Here is a tiny trained network, its code and every weight. The questions are about switching its units off for an input and a target symbol, where a switched-off unit gives its printed mean instead of its output.

import numpy as np


def w(rows, s, z=0):
    codes = np.array(rows[::2]) - 128.0
    scale = np.full(codes.shape[1], s)
    scale[-1] = z or s
    return codes * scale


def norm(h):
    return h / np.sqrt((h * h).mean(-1, keepdims=True) + 1e-5)


def f(y):
    return np.maximum(y, 0)


def softmax(a):
    e = np.exp(a - a.max(-1, keepdims=True))
    return e / e.sum(-1, keepdims=True)


def log_softmax(a):
    a = a - a.max(-1, keepdims=True)
    return a - np.log(np.exp(a).sum(-1, keepdims=True))


def net(x, mask):
    ids = ['αβγδεζηθμξπστψω'.index(c) for c in x.split()]
    T = len(ids)
    res = E[ids] + P[:T]
    r = norm(res)
    for j in range(2):
        rows = slice(2 * j, 2 * j + 2)
        q, k, v = (r @ M[0][rows].T for M in (Q, K, V))
        z = softmax(np.where(np.tri(T) > 0, q @ k.T / 2**0.5, -1e9)) @ v
        o = O[0][rows]
        res = res + np.where(mask[j], z, o[:, -1]) @ o[:, :-1]
    y = f(norm(res) @ A[0][:, :-1].T + A[0][:, -1])
    res = res + np.where(mask[2:10], y, B[0][:, -1]) @ B[0][:, :-1]
    return log_softmax(norm(res)[-1] @ U[:, :-1].T + U[:, -1])


Q, K, V, O, A, B = {}, {}, {}, {}, {}, {}
E = w([
[98,104,107,133,102],'α',
[115,105,122,103,98],'β',
[108,103,129,125,136],'γ',
[123,96,102,101,85],'δ',
[94,87,108,95,90],'ε',
[96,98,100,80,123],'ζ',
[113,116,114,74,131],'η',
[134,135,89,123,89],'θ',
[134,148,91,82,138],'μ',
[126,143,132,108,134],'ξ',
[99,127,64,100,148],'π',
[145,112,136,29,101],'σ',
[123,157,115,104,194],'τ',
[140,2,110,63,64],'ψ',
[151,60,101,169,132],'ω',
],0.0041)
P = w([
[140,188,154,181,131],'0',
[14,39,191,24,194],'1',
[160,139,2,82,26],'2',
[35,24,119,23,150],'3',
[188,173,27,138,61],'4',
[52,42,106,35,154],'5',
[181,141,41,128,64],'6',
[64,53,100,45,156],'7',
[182,131,55,127,78],'8',
[81,58,103,58,176],'9',
[176,113,74,136,57],'10',
],0.0038)
Q[0] = w([
[28,120,176,76,211],'head 0',
[210,156,136,196,95],'head 0',
[254,131,60,156,9],'head 1',
[187,184,110,179,134],'head 1',
],0.009)
K[0] = w([
[83,254,190,160,78],'head 0',
[156,67,23,150,124],'head 0',
[215,88,36,31,227],'head 1',
[128,44,10,42,62],'head 1',
],0.0059)
V[0] = w([
[224,105,96,114,185],'head 0',
[194,88,119,200,99],'head 0',
[241,163,174,135,254],'head 1',
[141,134,179,65,66],'head 1',
],0.007)
O[0] = w([
[93,90,56,60,170,59],'head 0',
[172,99,1,104,65,82],'head 0',
[194,185,107,139,204,3],'head 1',
[217,15,153,132,126,123],'head 1',
],0.0078,0.0053)
A[0] = w([
[162,96,60,69,111,154],'neuron 0',
[154,249,75,192,213,155],'neuron 1',
[203,66,149,113,113,97],'neuron 2',
[66,220,109,134,92,252],'neuron 3',
[113,197,253,161,137,169],'neuron 4',
[58,93,156,125,88,189],'neuron 5',
[207,66,160,166,17,22],'neuron 6',
[47,153,86,27,231,227],'neuron 7',
],0.0058,0.0015)
B[0] = w([
[109,69,43,115,133,142],'neuron 0',
[123,77,197,17,41,146],'neuron 1',
[147,131,136,139,190,148],'neuron 2',
[110,115,165,56,154,192],'neuron 3',
[116,71,24,161,180,171],'neuron 4',
[154,192,101,93,185,254],'neuron 5',
[185,161,148,137,165,207],'neuron 6',
[200,157,99,255,81,170],'neuron 7',
],0.0063,0.0071)
U = w([
[181,148,114,197,124,230],'α',
[78,102,163,147,161,87],'β',
[105,65,212,171,69,170],'γ',
[210,109,163,110,183,90],'δ',
[122,93,4,112,119,131],'ε',
[79,77,160,134,152,90],'ζ',
[31,179,151,51,138,162],'η',
[104,225,60,144,234,123],'θ',
[150,79,190,118,194,131],'μ',
[108,215,142,177,45,130],'ξ',
[151,38,91,98,121,97],'π',
[140,102,141,153,208,253],'σ',
[163,151,134,116,64,58],'τ',
[209,190,141,88,173,27],'ψ',
[168,121,125,146,91,88],'ω',
],0.011,0.0027)

Each question gives the input, a string of symbols that net reads in full, and the target symbol t.
The units are the heads (2 rows each of Q, K, V and O) and the neurons (one row each of A and B). Each row of codes is followed by its name. A weight is (code - 128) times the scale printed after its matrix; where a second scale follows, it is the last column's (O, A, B and U).
mask holds one flag per unit, heads first, then neurons. A switched-off unit (its flag False) gives its mean, the last column of its rows in O or B, instead of its output. The means were averaged over made-up inputs and are rounded, as every weight is.
A unit's drop is (log p(t) with every unit on - log p(t) with that unit switched off) / (log p(t) with every unit on - log p(t) with every unit switched off).
The circuit of an input: a set's keep is (log p(t) with only the set's units on - log p(t) with every unit switched off) / (log p(t) with every unit on - log p(t) with every unit switched off). Starting from all 10 units, units are removed one at a time, each time the one whose removal leaves the highest keep (on an exact tie, the one counted first), for as long as the keep stays at least 0.8.
units of the circuit, in order: the units of the circuit, biggest drop first
k most important neurons: the k neurons with the biggest drops, biggest first
which heads matter: for each layer, one digit per head in row order, 1 if its drop is at least 0.15 and else 0, layers parted by /
input ζ η ξ η π α α α ω α β, target ε: units of the circuit, in order	(head 0)
input σ α ξ, target δ: units of the circuit, in order	(head 1; neuron 6)
input π θ α α σ π τ η ψ β, target θ: which heads matter	01
input α α μ α ξ α ε ψ, target η: which heads matter	01
input μ π ω α α α, target α: units of the circuit, in order	(neuron 7; head 1)
input η ζ α β σ η, target σ: which heads matter	11
input ω η μ, target ε: which heads matter	10
input α σ α β π, target η: which heads matter	10
input σ γ α δ α θ α α, target μ: units of the circuit, in order	(head 1; head 0)
input θ α τ π ξ, target θ: units of the circuit, in order	(neuron 4; head 0)
input α α α α δ σ α α π τ, target η: 3 most important neurons	(neuron 3; neuron 6; neuron 7)
input ω π π ε α ε ε α π μ π, target η: units of the circuit, in order	(head 0; neuron 4)
input π π π ξ π η ζ α, target θ: 2 most important neurons	(neuron 7; neuron 4)
input ε α α π δ η σ θ, target γ: units of the circuit, in order	(head 1)
input ω α π π α α θ σ, target ξ: which heads matter	01
input α α α η α μ α θ α ω α, target ε: which heads matter	10
input α α π π η, target η: units of the circuit, in order	(head 0; head 1)
input α ε μ ε τ α α, target θ: which heads matter	10
input μ ε η α α θ, target α: which heads matter	11
input μ η α η π σ, target α: 2 most important neurons	(neuron 7; neuron 5)
input π ζ μ η, target θ: units of the circuit, in order	(head 1)
input η ε α α α α, target σ: units of the circuit, in order	(head 1; neuron 4; head 0)
input ω α η μ μ ξ η α, target ξ: 4 most important neurons	(neuron 7; neuron 1; neuron 5; neuron 6)
input α θ α α α ω, target η: 2 most important neurons	(neuron 7; neuron 5)
input π η α α σ ε ω ω π μ, target θ: which heads matter	00
input ω π μ π, target ξ: which heads matter	01
input ε α ω θ η, target ε: 3 most important neurons	(neuron 0; neuron 1; neuron 3)
input α ε ε α α π π ψ, target η: which heads matter	01
input μ α ε, target ψ: units of the circuit, in order	(head 1; neuron 6)
input α δ ε π ε, target η: 3 most important neurons	(neuron 7; neuron 5; neuron 1)
